In the rows, 128 means zero.
Here are made-up objects, facts about them, and rows of numbers that follow some of those facts. Name the object behind each unnamed row.

How the objects are related:
Δ: points at; φ: is of sort; Ξ: uses
<644>: Δ <1463>; φ c
<923>: φ b
<449>: Δ <556>, <862>; φ c; Ξ <1134>, <644>
<812>: Δ <1355>, <224>, <1571>, <1800>; φ a; Ξ <1648>
<1763>: φ c
<1487>: Δ <1404>, <11>, <1535>, <623>, <288>; φ b
<1762>: Δ <1474>; φ b
<9>: φ a
<1147>: φ b
<335>: Δ <1774>, <752>, <705>, <1523>, <1535>, <841>
<144>: Δ <1635>, <1555>, <565>, <1436>
<907>: Δ <134>, <1488>, <9>; φ a
<1463>: φ c; Ξ <1316>
<932>: φ a; Ξ <565>
<1575>: φ a
<1366>: Δ <1457>; φ b; Ξ <1762>
<1613>: φ a; Ξ <284>
<697>: Δ <1579>, <1070>; φ a
<1367>: Δ <316>, <705>, <1352>, <878>, <9>; φ b; Ξ <1679>
<44>: Δ <224>, <1474>, <1571>, <1570>; φ c; Ξ <556>
<1570>: φ a
<623>: φ c; Ξ <45>
<177>: Δ <521>; φ a
<1436>: φ c
<1539>: φ c
<86>: Δ <1103>; φ a; Ξ <705>, <1001>
<952>: Δ <301>, <539>, <1767>; φ a
<415>: φ c; Ξ <1263>, <923>
<316>: φ c
<201>: φ b
<189>: φ b
<565>: φ a
<269>: φ b
<1001>: φ a
<450>: φ c
<705>: φ b
<539>: φ a
<105>: Δ <1474>, <145>, <2>, <862>, <1800>, <750>
<1070>: φ a
<1684>: Δ <1316>, <324>, <565>
<1217>: φ c
<1316>: φ c
<881>: Δ <1523>, <1083>; φ a; Ξ <507>
<1555>: φ b
<1682>: φ a
<752>: φ a; Ξ <9>
<21>: Δ <832>, <112>, <1148>
<1600>: φ b; Ξ <1674>, <1555>
<1426>: Δ <1576>, <201>
<1196>: φ b
<1474>: φ b
<1564>: φ b; Ξ <1576>
<32>: φ a
<223>: φ b; Ξ <1539>
<794>: Δ <1539>, <324>; φ c
<427>: Δ <923>, <1575>, <1535>; φ a; Ξ <1234>
<1648>: Δ <269>, <1656>, <450>; φ a
<1132>: Δ <368>, <1523>, <1385>, <9>; φ c
<1255>: Δ <180>, <1575>; φ b; Ξ <235>
<1679>: φ a
<974>: φ b; Ξ <1523>
<155>: φ b
<235>: Δ <1488>; φ c
<1446>: Δ <764>, <382>, <145>; φ a; Ξ <1352>, <1800>
<1385>: φ c
<1219>: φ c
<841>: φ a
<1165>: Δ <1555>, <1575>, <145>, <521>
<134>: φ b
<1280>: φ c
<284>: Δ <1355>, <538>, <832>; φ a
<1279>: φ c; Ξ <1258>
<714>: Δ <1364>, <1280>, <134>, <841>
<643>: Δ <1564>; φ c; Ξ <44>, <556>
<180>: φ c
<1258>: φ c
<672>: φ b
<1352>: φ a
<1324>: Δ <1564>
<2>: φ c; Ξ <266>
<1178>: Δ <291>, <565>, <2>; φ b
<1800>: φ a
<1767>: φ b
<258>: φ a; Ξ <974>
<11>: φ c; Ξ <1135>
<854>: Δ <521>; φ a
<538>: φ b
<1716>: Δ <1474>, <1682>, <145>; φ a
<288>: φ b; Ξ <232>
<45>: Δ <1133>, <538>; φ a
<556>: φ c
<1263>: Δ <1316>; φ c; Ξ <415>
<1355>: φ c
<1103>: φ a
<1330>: Δ <140>, <1260>, <189>, <963>; φ a
<273>: Δ <224>, <1436>
<145>: φ c; Ξ <300>, <449>
<1234>: φ a
<507>: φ b; Ξ <672>
<1345>: φ c
<357>: Δ <223>, <301>, <201>, <1457>; φ c; Ξ <1196>
<1260>: φ b
<1595>: Δ <1147>, <1472>
<300>: φ c; Ξ <1134>
<1430>: Δ <258>, <1280>, <672>; φ a
<291>: φ c
<1457>: φ b; Ξ <1648>
<713>: Δ <291>, <324>; φ c; Ξ <907>
<1232>: Δ <1133>, <956>, <495>; φ a
<164>: Δ <269>, <1258>; φ a; Ξ <1769>
<1729>: φ c
<878>: φ a; Ξ <841>
<391>: Δ <100>, <300>, <1579>, <189>; φ b
<1488>: φ a; Ξ <316>
<360>: Δ <1774>, <1279>
<1774>: φ b
<793>: Δ <1606>, <201>, <1390>; φ c; Ξ <1178>, <1330>
<301>: φ b
<1523>: φ b; Ξ <258>, <201>
<1576>: φ b; Ξ <713>
<1472>: φ c
<1535>: φ b; Ξ <854>
<1656>: φ a; Ξ <1366>, <288>
<1607>: Δ <1523>
<521>: φ b
<537>: Δ <1763>; φ a
<465>: Δ <1729>, <923>, <1436>, <932>; φ a
<368>: φ c
<985>: φ a
<839>: Δ <33>, <415>, <556>, <974>, <1656>; φ b
<1769>: Δ <538>, <1767>; φ c
<1674>: Δ <1635>, <538>, <324>, <1260>, <1279>; φ b
<232>: φ b
<350>: Δ <1613>; φ b
<1135>: φ c; Ξ <1147>
<1134>: Δ <368>, <1571>, <145>; φ c
<832>: φ b; Ξ <1219>
<266>: Δ <539>, <841>; φ a
<956>: φ c

Some rows with their names:
<643>: [ 88 161 176 189 108  40 154 117 110 176 137 113 218 114 141 144 146 105
 183 121  66 125  91  18 127 120 136 146 105 130 124 133 137 157 122 101
  50  77 124 154 180 204 111  96 113 162 156 114  40  58 101  96]
<357>: [122 112 142 138 113 104  78 110 117 136 173 110 188 117 137  99 163  62
 172 132  99 130 118  50 130 144 118 145 132 121 170 105 114 127 130 134
  66 125 127 149 153 129 119 149 153 166  82 103 157 116 122 175]
<854>: [145 113 116 120 145 106  78 136 137 116 143 109 182 111 152 129 128 133
 132 157  88 129 149  69 141 148 115 104 102 110 161  64 114 105  80 111
  83 127 123 163 143 165 143 122 155 138  62 113 148  99 146 138]
<1446>: [133 104 138 143 111  62  62 140 127 212 162 105 213 133 143 127 143  71
 120 103 122 104 123  47 124 153 113 158 144 148 158  44 135 137 103 159
  73  95 118 127 116 163 145 130 149 145 112 146 169  96  97 127]
<1571>: [105 128 129 130 101  75 124 130 129 145 169 134 181 148 133 113 111  86
 149 117 125 148 108  80 135 115 115 100 111 140 147  69 111 106 111 145
 102  98 128 144 109 153 122 133 157 137 109 145 118 122 130 155]
<623>: [104 128 137 123  84  74 126 115 114 152 188 129 173 151 130 124 138  67
 158 113 123 143 105  74 136 107 120 114 120 129 142  76 115 120 129 141
  95 105 130 129 112 145 115 143 163 150 121 150 114 130 125 162]
<352>: [116 130 137 134 105  83 110 132 130 146 163 126 184 142 132 109 119  89
 150 123 116 146 116  68 136 121 119 118 119 143 149  73 118 110  99 133
  91 100 126 146 126 153 125 128 142 134 102 133 127 111 124 150]
<1600>: [117 137 156 122  91  74 138 118 119 155 189 134 170 141 121 131 143  77
 168 118 117 165 111  69 140  98 113 129 118 142 139  70 128 117  91 112
  92 110 126 127 137 154 124 123 129 135 123 135 109 116 109 143]
<100>: [106 134 129 127  98  71 127 132 127 141 173 137 180 149 134 112 109  80
 144 116 124 142 108  79 134 117 118 106 105 135 149  75 112 105 114 150
 101 102 130 146 112 152 121 137 157 138 110 145 112 125 127 161]
<1613>: [ 41 110 147 112  91 155 108  91 120 133 191  23 145 180 192 108  92  75
 112 168 153 141 159  89  86  91 118 100 134 118 164  60 114 133  65 187
   9 102 136 107 119 106 165  83 147 168 158 175  31 102  94 205]
<1436>: [105 130 129 129 101  74 123 129 128 144 170 134 181 148 133 113 111  85
 148 117 125 146 109  80 135 115 115 102 110 139 147  70 111 106 111 146
 102 100 127 145 110 152 122 134 157 137 108 145 117 123 129 156]
<33>: [ 88 115 125 139 107  81 121 122 132 160 156 123 188 149 130 119 113 108
 166 122 124 166 107  88 136 106 114  79 129 154 137  50 102 108 111 133
 105  89 119 136  92 157 118 118 165 135 117 152 122 121 143 137]
<1729>: [105 130 128 129 100  74 125 130 128 144 170 135 180 148 133 113 110  84
 148 117 125 147 109  81 135 116 116 102 110 138 147  69 111 106 112 147
 102  99 129 145 110 152 121 135 157 137 109 145 116 123 129 157]
<752>: [133 132 129 129  62  82 135 121 113 148 200 134 154 172 126 142 152  88
 133 117 134 124 124  71 141  82 128 108 128 107 117  68 127 134 116 130
  94  90 138 137 108 143 123 146 153 148 130 166 104 117 134 149]
<324>: [107 130 129 129 100  74 123 131 128 143 170 135 180 147 133 112 111  84
 148 117 125 146 109  80 136 116 116 103 110 138 148  70 111 106 111 146
 102 100 128 146 111 152 122 135 157 137 107 144 118 123 129 156]
<1800>: [120 121 104 133 123  45  92 163 145 188 143 123 215 142 158 117  76 100
  97 110 137 103 114  78 119 151 107 108 109 150 151  35 112  99  99 192
 114  80 122 159  84 174 140 130 160 130  96 162 137 113 127 141]
<1316>: [117 132 118 119 121  76 129 129 134 131 158 129 182 129 146 111 104 108
 158 140 118 147 107  88 129 118 105  92 103 134 145  74  98  87 103 147
 121 103 126 172 118 154 115 136 145 141  75 129 114 131 150 167]
<705>: [115 149 136 116  92  68 131 132 130 132 150 137 179 156 140  83  82  96
 161 122 129 155  93  83 143 107 119 102 106 160 145  79 103  75  94 155
 133  80 129 166 114 160 101 142 129 120  68 138 109 132 139 169]
<300>: [117 132 122 123  99  63 122 136 127 154 172 130 183 147 143 124 113  87
 131 119 127 125 112  77 130 119 115 110 108 129 143  65 114 108 112 157
 106  98 131 149 106 157 124 140 156 142 106 152 113 124 131 157]
<1219>: [120 132 121 150 140  69 139 153 154 149 166 144 197 117 132 116  99 105
 144 135 125 154 120  82 117 123  90 106 103 142 144  69 114 100  76 138
 100 104 124 176 132 153 142 110 121 135 108 115 114 102 121 144]

Name these rows:
No name comes twice in this set of rows, the named rows included.
[120 148 130 117 107  64 153 142 139 132 165 148 172 144 133 116  88 110
 149 127 129 164 109  92 140 100 106  91  92 145 137  64 111  83  74 133
 127  95 127 162 119 167 124 123 127 118  95 139  96 120 131 146] : <1555>
[103 111 116 108 115  90 108 111 113 132 185 116 169 128 144 156 153  86
 139 134  98 128 129  79 134 133 119  99  99  92 155  65 111 126 139 129
  77 141 129 124 115 150 132 139 202 166 118 148 120 133 141 161] : <1535>
[125 147 144 122  98  78 116 133 132 135 140 127 183 150 139  81  91 103
 166 127 120 158 100  72 144 110 121 117 118 168 145  79 109  80  82 139
 122  79 126 166 128 161 105 134 115 117  60 126 120 120 136 160] : <1001>
[146 145 147 127 115  78 125 144 141 134 156 138 178 132 130 107 108 115
 154 134 115 161 123  72 146 110 108 121 106 150 144  70 125  91  48 112
 108  97 124 166 151 168 131 116  99 113  76 114 122  97 118 132] : <1674>
[127 114 139 132 118  90  88 131 137 166 129 106 191 142 136 120 115 142
 156 133 108 163 127  71 151 113 119 100 137 165 139  33 117 103  62 107
 102  83 112 140 114 182 129 105 132 112  82 141 147  95 138 106] : <1648>
[139 130 135 146 119  87  98 146 142 138 147 128 193 133 136  88 107 104
 146 131 119 140 121  64 136 130 113 124 122 148 154  81 118 100  76 137
  95  90 125 174 140 154 129 128 116 126  71 112 144  96 124 145] : <907>
[147 143 112 129  83  80 139 146 134 127 170 140 162 170 138 123 106 124
 117 131 137 122 129  82 142  90 123  87 110 115 118  64 118 105  87 140
 117  75 137 173 105 157 127 139 136 128  94 157 100 111 152 147] : <9>
[128 141 143 122  52  74 126 114 105 150 193 130 161 174 131 110 143  62
 151 108 135 124 102  63 142  91 132 130 132 128 130  88 122 122 127 151
 104  83 138 140 115 138 103 163 143 147 106 156 111 131 129 173] : <223>
[110 120 131 125  91  68 116 120 117 169 183 124 179 148 135 133 139  75
 145 113 126 133 110  73 131 113 116 114 124 130 140  60 117 124 124 147
  95 102 127 128 105 151 123 139 165 151 123 157 122 125 125 152] : <145>
[141 122 122 154 123 108  92 152 148 113 148 130 184 139 132 102 111 119
 124 137 111 133 145  66 143 133 122 103 112 124 154  76 122 113  76 120
  76  99 129 170 136 152 146 121 140 124  84 117 145  84 133 134] : <284>
[150 127 130 135 120  82  91 147 140 150 144 119 192 133 144 108 112 118
 134 134 116 130 129  65 137 130 113 122 121 143 147  62 121 102  68 134
 100  90 122 168 133 165 134 125 120 124  68 124 144  96 129 134] : <1134>
[115 136 145 104  75  62 121 121 107 154 195 132 167 155 134 136 138  56
 135 103 120 129 110  69 143 117 126 133 103 124 149  67 129 120 119 144
  92 114 133 115 119 158 125 146 164 142 124 160 112 128 108 157] : <1457>
[136 144 125 127  77  77 126 135 127 137 156 131 171 172 140  93 100 111
 145 125 137 133 107  78 142  92 126  98 124 144 126  74 108  93  97 153
 129  64 134 173 104 154 105 149 129 125  73 151 112 122 153 161] : <1539>
[ 86 112 118 151 123  74 113 134 146 174 131 120 207 147 135 101  84 123
 165 123 132 169 100  91 130 112 107  72 135 178 138  41  93  94 100 150
 119  71 113 153  80 165 116 111 153 125 102 150 132 117 148 132] : <1258>

Now the same objects, written a new way:
Known rows:
<1763>: [122 132 129 133 126 119 125 122 121 122 119 130 135 138]
<1595>: [129  67 135 125 136 142 133 120 112 123 126 135 118 136]
<1575>: [122 153 127 154 112  82 143 137 113 129 110 123 141 138]
<793>: [178 108 157 117 134 131 116 114 110 127 148  94 105 121]
<1606>: [154 177 136 149 139 126 129 123 121 119 124 104 123 127]
<1635>: [103 187 145 119 120 110 138 136 102 124 109 138 134 144]
<144>: [112  69 151 126 132 133 149 139  93 130 120 140 111 141]
<932>: [131 139 145 123 104  81 123 128  99 134 131 103 137 132]
<189>: [ 94 166 132  96 124 117 130 120 109 120 112 138 145 147]
<291>: [101 171 142 129 117 124 131 137 105 123 113 139 138 146]
<368>: [128 146 142 155 104 123 131 131 135 124 117 152 128 144]
<1488>: [148 149 150 109  96  98 117 112 139 128 136 128 130 141]
<1279>: [121 188 160  85 103  92 121 122 110 129 130 124 130 141]
<1600>: [134 120 146 106 116 112 110 117 115 129 144 109 132 133]
<705>: [133 149 137 130 105  92 147 116 143 124 110 144 126 144]
<352>: [123 113 134 132 131 127 128 122 117 122 122 130 129 138]
<1474>: [114 170 138 169 108 129 113 145 117 123 115 142 144 142]
<1607>: [140  76 144 129 118 124 152 116 132 126 120 151 109 142]
<1613>: [141 140 142 111 112 104 106 117 114 128 137 109 137 133]
<1539>: [109 158 140 118 123 128 134 130 108 122 112 136 130 142]

Name these rows:
No name comes twice in this set of rows, the named rows included.
[182 121 158 105 122 135 114 119 112 125 140  76 105 124] : <1366>
[127  44 146 153 125 130 146 138 100 133 123 138 113 138] : <1165>
[151  53 148 119 126 137 150 111 135 124 126 150  95 139] : <714>
[110  88 151 113 133 141 145 136  93 128 122 143 109 142] : <1684>
[115 158 128 158 115 100 135 135 111 127 113 127 144 139] : <521>
[115 163 144 166 109 143 114 143 115 123 119 145 134 143] : <1800>
[114 144 125 137 119  71 146 145 119 128 116 126 138 137] : <923>
[138  87 138 136 133 131 141 115 114 122 135 137 129 137] : <644>
[125  50 140 137 129 114 152 133  99 132 121 129 108 135] : <465>
[143  88 146 106 119 121 114 117 111 130 143 112 125 133] : <86>
[141  47 141 111 122 138 100 111 111 129 149 122 133 134] : <164>
[100 189 145  99 122 118 136 126 106 121 109 137 135 147] : <1260>
[114 139 137 168 112 139 108 138 117 122 125 145 145 144] : <862>
[126  85 150 110 125 125 151 120 116 126 117 151 108 141] : <360>

